Moves between elements:
w352: b>w671, y>w957, d>w146, r>w810
w417: b>w601, y>w901, d>w766, r>w483
w285: b>w957, y>w816, d>w107, r>w196
w111: b>w535, y>w45, d>w224, r>w629
w629: b>w299, y>w111, d>w127, r>w916
w273: b>w95, y>w800, d>w533, r>w938
w757: b>w395, y>w560, d>w244, r>w620
w243: b>w800, y>w677, d>w835, r>w387
w785: b>w764, y>w384, d>w95, r>w619
w343: b>w986, y>w337, d>w358, r>w518
w597: b>w870, y>w244, d>w123, r>w353
w959: b>w123, y>w299, d>w599, r>w45
w540: b>w276, y>w95, d>w677, r>w943
w802: b>w285, y>w861, d>w216, r>w107
w611: b>w757, y>w297, d>w380, r>w244
w276: b>w358, y>w619, d>w943, r>w277
w107: b>w196, y>w802, d>w23, r>w983
w533: b>w938, y>w387, d>w24, r>w544
w619: b>w18, y>w785, d>w540, r>w276
w599: b>w45, y>w916, d>w417, r>w601
w988: b>w496, y>w123, d>w111, r>w535
w424: b>w835, y>w403, d>w495, r>w488
w299: b>w884, y>w535, d>w916, r>w959
w731: b>w24, y>w488, d>w757, r>w395
w535: b>w380, y>w988, d>w629, r>w299
w816: b>w766, y>w810, d>w802, r>w285
w18: b>w343, y>w764, d>w276, r>w358
w146: b>w810, y>w196, d>w325, r>w861
w495: b>w488, y>w272, d>w297, r>w560
w320: b>w127, y>w483, d>w352, r>w671
w387: b>w273, y>w243, d>w821, r>w533
w127: b>w916, y>w224, d>w671, r>w901
w23: b>w983, y>w216, d>w764, r>w337
w24: b>w544, y>w821, d>w395, r>w403
w957: b>w320, y>w766, d>w196, r>w352
w216: b>w107, y>w986, d>w866, r>w23
w488: b>w821, y>w424, d>w560, r>w731
w313: b>w417, y>w671, d>w816, r>w766
w866: b>w23, y>w518, d>w785, r>w764
w95: b>w619, y>w534, d>w938, r>w540
w224: b>w629, y>w601, d>w320, r>w127
w943: b>w277, y>w540, d>w243, r>w800
w518: b>w216, y>w343, d>w384, r>w866
w916: b>w959, y>w629, d>w901, r>w599
w544: b>w677, y>w533, d>w403, r>w681
w810: b>w313, y>w352, d>w861, r>w816
w983: b>w146, y>w107, d>w337, r>w325
w601: b>w111, y>w599, d>w483, r>w224
w766: b>w483, y>w313, d>w285, r>w957
w986: b>w802, y>w325, d>w518, r>w216
w353: b>w297, y>w597, d>w988, r>w496
w534: b>w785, y>w277, d>w273, r>w95
w483: b>w224, y>w417, d>w957, r>w320
w244: b>w620, y>w611, d>w884, r>w597
w123: b>w353, y>w884, d>w45, r>w988
w380: b>w244, y>w496, d>w299, r>w884
w861: b>w816, y>w146, d>w986, r>w802
w620: b>w272, y>w757, d>w597, r>w870
w560: b>w731, y>w495, d>w611, r>w757
w496: b>w611, y>w353, d>w535, r>w380
w800: b>w534, y>w943, d>w387, r>w273
w938: b>w540, y>w273, d>w544, r>w677
w821: b>w533, y>w835, d>w731, r>w24
w395: b>w403, y>w731, d>w620, r>w272
w901: b>w599, y>w127, d>w313, r>w417
w764: b>w337, y>w866, d>w619, r>w18
w870: b>w495, y>w620, d>w353, r>w297
w681: b>w243, y>w544, d>w424, r>w835
w196: b>w352, y>w285, d>w983, r>w146
w277: b>w384, y>w276, d>w800, r>w534
w45: b>w988, y>w959, d>w601, r>w111
w325: b>w861, y>w983, d>w343, r>w986
w677: b>w943, y>w938, d>w681, r>w243
w384: b>w866, y>w358, d>w534, r>w785
w297: b>w560, y>w870, d>w496, r>w611
w272: b>w424, y>w395, d>w870, r>w495
w884: b>w597, y>w380, d>w959, r>w123
w671: b>w901, y>w320, d>w810, r>w313
w337: b>w325, y>w23, d>w18, r>w343
w403: b>w681, y>w24, d>w272, r>w424
w835: b>w387, y>w681, d>w488, r>w821
w358: b>w518, y>w18, d>w277, r>w384

The rows follow the links: the fewer symbols apart two elements are, the more alike their rows tend to be.

Name the element of each row.
[8, -43, 4, -47, -9, -25, 27, 24, -1, 12, -51, 11, 4, -51, -1, 20, -1, -52, -48, 29, 38, 1, 3, 80, 1, -30, 24, 52, 38, 104, 25, 23, 8, 31, 0, -17, -44, 23, -38, -31, 2, -32] | w95
[24, -55, 28, 11, -24, -3, -7, 56, -27, 68, -53, -76, 27, 38, 5, -32, 3, 38, -32, 61, 26, 11, 39, -81, -53, 8, -21, -11, 16, -29, -3, 10, 18, 13, -52, -10, -19, -26, -2, -2, 44, 21] | w957
[-18, 14, -34, 32, -84, -6, 5, 75, 26, 55, -3, -15, 7, -65, 74, 9, 44, -31, 12, 31, 6, -9, 29, -35, -82, 28, 13, 20, 40, 7, -1, 7, -6, 20, -52, 11, -27, 19, -22, -12, 32, -6] | w325
[41, -43, 32, 20, 11, 13, 12, 22, -45, -33, 10, -84, -13, 29, 7, 3, 10, 48, 57, -26, -63, 21, 35, -104, -29, -9, -41, -21, -18, -21, -15, 6, -14, -34, -27, 22, 9, 15, 16, 10, 36, 48] | w959
[-36, 60, -16, 45, -33, 3, -29, 11, 28, 82, -17, 20, 40, 34, 10, -53, -2, -7, -36, 69, 19, -20, -43, -10, -7, 25, 19, -24, -13, -92, -30, -13, 10, 23, -22, -34, 16, -61, -13, -7, -29, -10] | w196
[-27, 18, -20, 21, 48, 1, -32, -75, 26, -59, 29, 17, -21, 21, 6, 20, -53, -64, -5, -24, 46, -8, -67, 63, 1, -15, -5, -4, -11, 40, 44, -39, -2, 12, 23, 9, 0, 58, 3, -44, -56, 2] | w677
[59, -69, 61, -5, 14, 13, 21, 36, -42, 5, -32, -65, 13, 53, -15, -13, 3, 66, 3, 14, -49, 13, 21, -96, 10, -21, -35, -27, -30, -28, -28, 12, 1, -16, -21, 6, 3, -16, 6, 19, 51, 10] | w111
[-5, -17, -6, -26, -34, -22, 23, 49, 26, 8, -33, 44, 2, -73, 43, 41, 28, -64, -28, 14, 9, -23, -8, 18, -25, -32, 15, 32, 25, 100, 7, 3, -10, 20, -18, 12, -47, 59, -37, -20, 16, -44] | w277
[-29, -11, 8, -25, 34, -18, 2, -39, -2, -18, -27, -2, -6, 1, -29, 5, -50, -56, -31, 12, 58, 4, -31, 112, 28, -11, 15, 41, 28, 63, 35, -7, 14, 36, 32, -35, -10, 19, -27, -35, -57, -5] | w800
[62, -43, 52, -57, 22, 31, 32, -8, -13, -27, -4, 24, -8, -4, -33, -10, -2, 81, -9, -22, -10, 19, 30, -15, 88, -33, -22, -10, -49, 25, -16, 18, -4, -60, 25, 14, 1, -26, 9, 49, 58, -24] | w611
[53, -40, 51, -71, 27, 19, 27, -12, -16, -12, -10, 38, -6, -4, -50, -14, 3, 72, -11, -23, -21, 22, 33, 10, 98, -21, -13, 2, -39, 10, -22, 25, -1, -51, 32, -2, 6, -45, 5, 46, 34, -26] | w244
[-37, 59, -34, 46, -30, 8, -11, 0, 61, -10, 27, 51, -1, -44, 77, 26, -3, -79, 11, 4, 3, -35, -82, 13, -37, -6, 25, -8, -28, 21, 2, -33, -15, 20, -12, 13, -5, 52, -43, -44, -36, -39] | w384
[5, 10, -17, 14, 42, 32, -9, -82, -2, -101, 71, -20, -49, 2, -11, 13, -39, 11, 46, -71, 18, 24, 4, 18, 13, 5, -16, -8, -13, 14, 33, -23, -11, -46, 39, 33, 26, 43, 41, 3, -12, 36] | w495
[18, 1, -5, 12, 29, 34, -16, -69, 6, -99, 67, -11, -47, 7, 13, 14, -30, 20, 51, -73, 8, 26, 9, -12, 2, -4, -33, -19, -29, 20, 27, -30, -7, -59, 23, 45, 20, 46, 41, 6, 13, 29] | w560
[20, -45, 29, 13, -23, 5, -13, 44, -16, 77, -61, -67, 40, 45, 5, -46, -9, 31, -53, 79, 45, 6, 13, -66, -29, 5, -18, -11, 13, -42, -12, 12, 22, 11, -50, -28, -7, -43, -4, -7, 41, 17] | w352

Each walk starts at a row. The symbols on each line, taken left to right, move it on to the next element.
Answer with the element's row; about right is enough.
[-8, -41, 15, -47, 3, -24, 20, 3, -12, 9, -52, 2, 7, -36, -22, 16, -15, -50, -53, 27, 47, 8, -3, 93, 16, -26, 17, 58, 32, 95, 26, 19, 9, 39, 12, -29, -33, 24, -32, -34, -11, -22]
r b y r y r y
[-3, 5, -22, -10, -43, -15, 15, 51, 44, 5, -10, 46, 2, -84, 66, 52, 34, -64, -21, 1, -2, -24, -28, 9, -37, -22, 15, 18, 7, 87, 9, -6, -13, 18, -17, 25, -41, 64, -29, -30, 7, -51]
y d y b r b
[-42, 63, -30, 57, -29, 9, -16, -11, 58, -1, 10, 40, -7, -18, 66, 3, -13, -76, 11, 9, 19, -32, -83, 24, -21, -6, 15, -10, -25, 2, -5, -35, 1, 26, -13, -7, 0, 40, -43, -51, -48, -30]
[64, -40, 32, -30, 21, 46, 18, -28, -3, -66, 20, -1, -30, -13, 4, 7, -13, 68, 7, -43, 5, 24, 25, -52, 41, -33, -43, -24, -50, 44, 3, -7, -4, -76, 7, 51, 1, 19, 16, 25, 67, -12]
b b b r d r d b y
[-4, 24, -26, 4, 50, 19, -9, -86, -8, -88, 68, 0, -47, 6, -24, 11, -36, 3, 40, -73, 21, 29, 13, 52, 22, 14, -10, 5, -1, 3, 32, -18, -7, -42, 50, 23, 28, 26, 33, 2, -32, 37]
d b b r d d b
[54, -30, 22, -11, 27, 46, 2, -38, 0, -83, 38, -6, -39, -9, 13, 20, -26, 48, 25, -62, 3, 26, 15, -53, 14, -21, -40, -30, -47, 39, 10, -15, -12, -79, 7, 53, 5, 48, 32, 16, 60, 9]
[43, -15, 6, 1, 20, 42, -6, -58, 0, -91, 57, -9, -47, -2, 15, 18, -31, 37, 40, -69, 8, 20, 15, -37, 7, -15, -36, -24, -36, 37, 22, -25, -16, -67, 12, 54, 7, 49, 33, 8, 36, 17]
y b y r d b r y
[-14, 17, -21, -10, 51, 3, -10, -83, -10, -81, 54, 1, -38, 10, -48, 9, -40, 8, 29, -59, 22, 33, 14, 80, 36, 19, 4, 22, 3, 15, 36, -7, 2, -31, 54, 5, 21, 4, 38, 10, -32, 29]
r b r r d r d
[31, -23, 45, -66, 32, 8, 32, -17, -28, -13, 0, 29, 1, 3, -68, -18, 7, 75, 0, -20, -37, 25, 32, 29, 105, -9, 3, 9, -26, -4, -25, 36, -2, -39, 50, -21, 15, -63, 6, 55, 18, -26]
[-25, 18, -13, 0, 51, 1, -14, -74, 11, -59, 10, 8, -22, 14, -11, 15, -57, -64, -8, -7, 49, -8, -67, 89, 6, -5, 10, 22, -4, 42, 40, -34, -2, 23, 33, -7, 6, 47, -14, -48, -75, 9]
y r b r y r d y r
[-12, 30, -23, 27, 44, 13, -30, -69, 31, -72, 46, 29, -27, 12, 21, 28, -38, -57, -4, -36, 43, -18, -66, 39, -8, -23, -7, -13, -27, 39, 47, -40, -13, 3, 22, 29, 6, 66, 7, -33, -52, 1]
y b y b r b b d
[-21, 42, -33, 34, -31, 0, -10, 19, 60, -9, 18, 60, -7, -56, 78, 28, 16, -78, 6, 3, 1, -34, -66, 8, -42, -21, 17, -6, -17, 39, 0, -23, -12, 21, -18, 26, -18, 58, -37, -36, -23, -32]
[-53, 75, -31, 48, -47, 0, -31, 13, 38, 75, 0, 33, 39, 15, 20, -36, 11, -14, -11, 45, 4, -28, -44, -12, -21, 32, 28, -27, -8, -91, -24, -13, 8, 21, -28, -21, 21, -40, -14, -7, -39, -13]
b r r b d r b d
[-52, 77, -42, 68, -52, -5, -25, 24, 45, 62, 20, 41, 23, 5, 44, -20, 32, -19, 2, 33, -7, -32, -38, -19, -41, 38, 27, -21, 1, -76, -23, -13, 7, 29, -30, -7, 18, -24, -9, 1, -27, -11]
b y b d y
[-1, -24, 37, 17, -26, 6, -21, 36, -8, 83, -66, -52, 35, 51, -11, -56, -21, 33, -54, 85, 47, 2, -5, -40, -16, 4, -12, -12, 0, -52, -18, 4, 23, 23, -39, -29, -6, -56, -18, -8, 30, 1]
[49, -62, 59, -14, 22, 4, 22, 27, -46, 28, -45, -46, 19, 58, -31, -23, 3, 67, -11, 24, -40, 9, 16, -76, 26, -17, -33, -30, -35, -40, -37, 18, 8, -10, -17, -6, 9, -49, -6, 16, 43, 7]
r b b b d b d b
[-17, 29, 0, -19, 35, 3, 20, -29, -33, -30, 40, 14, -11, 11, -70, -7, 15, 35, 63, -56, -74, 27, 39, 49, 67, 27, 23, 7, -7, -46, -29, 27, -5, -12, 56, -21, 40, -51, 20, 43, -42, 24]
y r b r y r d y r
[-10, 34, -11, 19, 28, -7, 12, -24, -30, -47, 54, -28, -28, 15, -28, 11, 28, 22, 101, -71, -86, 24, 41, -5, 12, 38, -7, -2, 8, -50, -18, 9, -14, -15, 42, 1, 39, -15, 24, 28, -38, 52]
[-23, 34, -15, 1, 35, -8, 19, -33, -30, -41, 49, -6, -19, 16, -50, 10, 18, 27, 85, -71, -85, 24, 38, 20, 40, 37, 12, 8, 4, -47, -16, 18, -8, -18, 44, -10, 41, -27, 25, 32, -44, 40]
b r y r d r d r
[41, -42, 54, -15, 25, -7, 10, 27, -38, 43, -51, -29, 38, 68, -46, -27, 11, 60, -23, 31, -44, -1, 4, -61, 36, -13, -24, -28, -32, -51, -46, 21, 12, -10, -5, -19, 16, -69, 9, 25, 18, -4]
y d r d d
[-7, -2, 23, 23, -20, 0, -19, 26, -2, 82, -56, -27, 43, 55, -5, -59, -14, 26, -54, 84, 41, -5, -22, -27, -1, 10, -3, -21, -5, -77, -20, 0, 26, 27, -35, -40, 0, -63, -16, -3, 4, -4]
